Look-ups in named tables: a row name and a column name give one cell, copied from the table.

Lutom =
	Ropop	Funotal	Vugula	Zimar	Vuzi	Ginazak
Ludul	-0.61	-0.32	-0.22	-0.65	0.06	-0.66
Bet	0.62	0.01	-0.22	-0.11	-0.64	-0.04
Lalazi	-0.54	-0.58	-0.39	-0.30	-0.79	-0.55
Bam	0.08	0.06	-0.42	-0.47	-0.15	-0.23
Gif	0.54	-0.11	0.15	-0.31	-0.60	-0.31
Gamepa	-0.54	0.14	-0.78	-0.44	-0.55	-0.38

What is the Vuzi of Bam in Lutom? -0.15
What is the Vugula of Ludul in Lutom? -0.22
What is the Funotal of Bam in Lutom? 0.06
What is the Funotal of Lalazi in Lutom? -0.58
What is the Ginazak of Gif in Lutom? -0.31
What is the Ginazak of Bam in Lutom? -0.23
What is the Vuzi of Gif in Lutom? -0.60
What is the Zimar of Ludul in Lutom? -0.65
What is the Ginazak of Ludul in Lutom? -0.66
What is the Ginazak of Gamepa in Lutom? -0.38
What is the Ropop of Gamepa in Lutom? -0.54
What is the Vuzi of Ludul in Lutom? 0.06
What is the Zimar of Gif in Lutom? -0.31
What is the Vuzi of Bet in Lutom? -0.64
What is the Ginazak of Lalazi in Lutom? -0.55

Raleki.csv
,Dof,Vov,Roda,Vigovug
Leluna,84,121,74,137
Busa,102,87,98,209
Zoni,98,163,80,125
Ped,45,215,61,143
Pizib,66,136,83,142
Nepop,193,1,135,52
Nonuva,144,45,118,63
Sen,112,20,136,19
Mik,90,147,84,151

What is the Vov of Sen in Raleki? 20
What is the Roda of Sen in Raleki? 136
What is the Roda of Busa in Raleki? 98
What is the Vov of Nonuva in Raleki? 45
What is the Vigovug of Zoni in Raleki? 125
What is the Vov of Zoni in Raleki? 163
What is the Dof of Ped in Raleki? 45
What is the Roda of Ped in Raleki? 61
What is the Dof of Pizib in Raleki? 66
What is the Vov of Ped in Raleki? 215
What is the Vigovug of Sen in Raleki? 19
What is the Dof of Zoni in Raleki? 98
What is the Roda of Leluna in Raleki? 74
Row with the largest Vov: Ped

Devab
|  | Gupafe | Davefu | Pedi | Rur | Mez |
|---|---|---|---|---|---|
| Sesek | -0.372 | -0.481 | 0.080 | 0.011 | 0.611 |
| Rab | -0.291 | -0.306 | 0.190 | 0.584 | -0.483 |
| Valef | 0.462 | -0.307 | -0.473 | -0.356 | -0.609 |
| Dobile | -0.361 | -0.582 | 0.125 | 0.172 | 0.495 |

What is the Pedi of Valef in Devab? -0.473
What is the Mez of Dobile in Devab? 0.495
What is the Davefu of Dobile in Devab? -0.582
What is the Gupafe of Rab in Devab? -0.291
What is the Rur of Dobile in Devab? 0.172
What is the Rur of Rab in Devab? 0.584
What is the Mez of Valef in Devab? -0.609
What is the Davefu of Sesek in Devab? -0.481
What is the Rur of Sesek in Devab? 0.011

Mokofa =
,Redobo,Gufo,Zodo
Vad,0.8,0.2,0.6
Vetamis,0.7,0.5,0.5
Lonov,0.6,0.6,0.4

What is the Redobo of Vad in Mokofa?
0.8
What is the Gufo of Vad in Mokofa?
0.2
What is the Gufo of Vetamis in Mokofa?
0.5
What is the Zodo of Vetamis in Mokofa?
0.5
What is the Redobo of Vetamis in Mokofa?
0.7
What is the Zodo of Lonov in Mokofa?
0.4
What is the Redobo of Lonov in Mokofa?
0.6
What is the Gufo of Lonov in Mokofa?
0.6
What is the Zodo of Vad in Mokofa?
0.6

Table Lef
          Taz  Vufu  Kifisug  Kodupub   Rel  Gever
Vuvimol   3.7   3.6     -4.7     -5.1  -4.9    3.9
Bazef    -4.0  -3.8      4.1      4.4   4.2   -4.1
Malubun   5.7   5.2     -5.1     -5.4  -5.2    5.9
Nat      -6.0  -5.5      8.5      9.0   8.8   -6.5
Gok      -1.5  -1.0      1.2      1.4   1.2   -1.4
Nadoval  -4.7  -4.3      4.0      4.2   4.1   -4.8
Bar      -3.9  -3.5      2.9      3.3   3.0   -3.9

What is the Kifisug of Bar in Lef? 2.9
What is the Taz of Nat in Lef? -6.0
What is the Rel of Malubun in Lef? -5.2
What is the Kodupub of Bar in Lef? 3.3
What is the Gever of Vuvimol in Lef? 3.9
What is the Taz of Nadoval in Lef? -4.7
What is the Kodupub of Vuvimol in Lef? -5.1
What is the Kifisug of Bazef in Lef? 4.1
What is the Rel of Bazef in Lef? 4.2
What is the Kifisug of Malubun in Lef? -5.1

Table Relevuv
columns: Beg, Zemam, Beseg
Pupe: [3.63, 3.54, 3.65]
Kamebo: [7.64, 7.80, 7.51]
Sozo: [3.91, 3.97, 3.81]
Zuf: [6.66, 6.57, 6.61]
Ladi: [1.39, 1.12, 1.48]
Pemeke: [2.87, 2.87, 2.75]
Mit: [0.94, 1.40, 0.78]
Gifeze: [6.84, 6.90, 6.67]
Kis: [4.23, 4.62, 4.14]
Rosozu: [5.44, 5.10, 5.53]
Fito: [4.18, 4.18, 4.17]
Vumogiv: [2.24, 2.68, 2.14]
Foz: [5.21, 5.41, 5.03]
Fimule: [7.17, 7.29, 7.19]

Pupe, Zemam => 3.54
Pemeke, Beg => 2.87
Fito, Beg => 4.18
Mit, Zemam => 1.40
Fimule, Beg => 7.17
Sozo, Beg => 3.91
Zuf, Beg => 6.66
Pupe, Beg => 3.63
Fito, Zemam => 4.18
Ladi, Beseg => 1.48
Pemeke, Zemam => 2.87
Gifeze, Zemam => 6.90
Fimule, Beseg => 7.19
Gifeze, Beg => 6.84
Rosozu, Beseg => 5.53
Ladi, Beg => 1.39
Mit, Beg => 0.94

Table Tob
|  | Dev | Deko | Rumavul | Zimobez | Vorozo | Fal | Gaziten |
|---|---|---|---|---|---|---|---|
| Zuzuti | 85 | 23 | 86 | 9 | 87 | 18 | 157 |
| Bul | 86 | 148 | 77 | 156 | 64 | 141 | 97 |
| Dopofaf | 198 | 76 | 94 | 40 | 74 | 40 | 7 |
| Vir | 116 | 66 | 67 | 61 | 67 | 50 | 122 |
| Guvif | 106 | 73 | 59 | 22 | 70 | 28 | 104 |
| Sirudu | 97 | 110 | 63 | 42 | 38 | 69 | 107 |
| Karu | 58 | 118 | 27 | 70 | 8 | 100 | 123 |
| Zop | 54 | 101 | 86 | 115 | 111 | 117 | 141 |
| Dom | 100 | 59 | 82 | 44 | 82 | 38 | 119 |
| Pekuve | 85 | 136 | 61 | 104 | 49 | 121 | 92 |

Gaziten of Sirudu: 107
Fal of Dom: 38
Gaziten of Dopofaf: 7
Dev of Zop: 54
Zimobez of Vir: 61
Deko of Guvif: 73
Fal of Pekuve: 121
Deko of Sirudu: 110
Zimobez of Bul: 156
Rumavul of Pekuve: 61
Vorozo of Bul: 64
Rumavul of Guvif: 59
Rumavul of Sirudu: 63
Zimobez of Zop: 115
Rumavul of Vir: 67
Dev of Pekuve: 85
Vorozo of Vir: 67

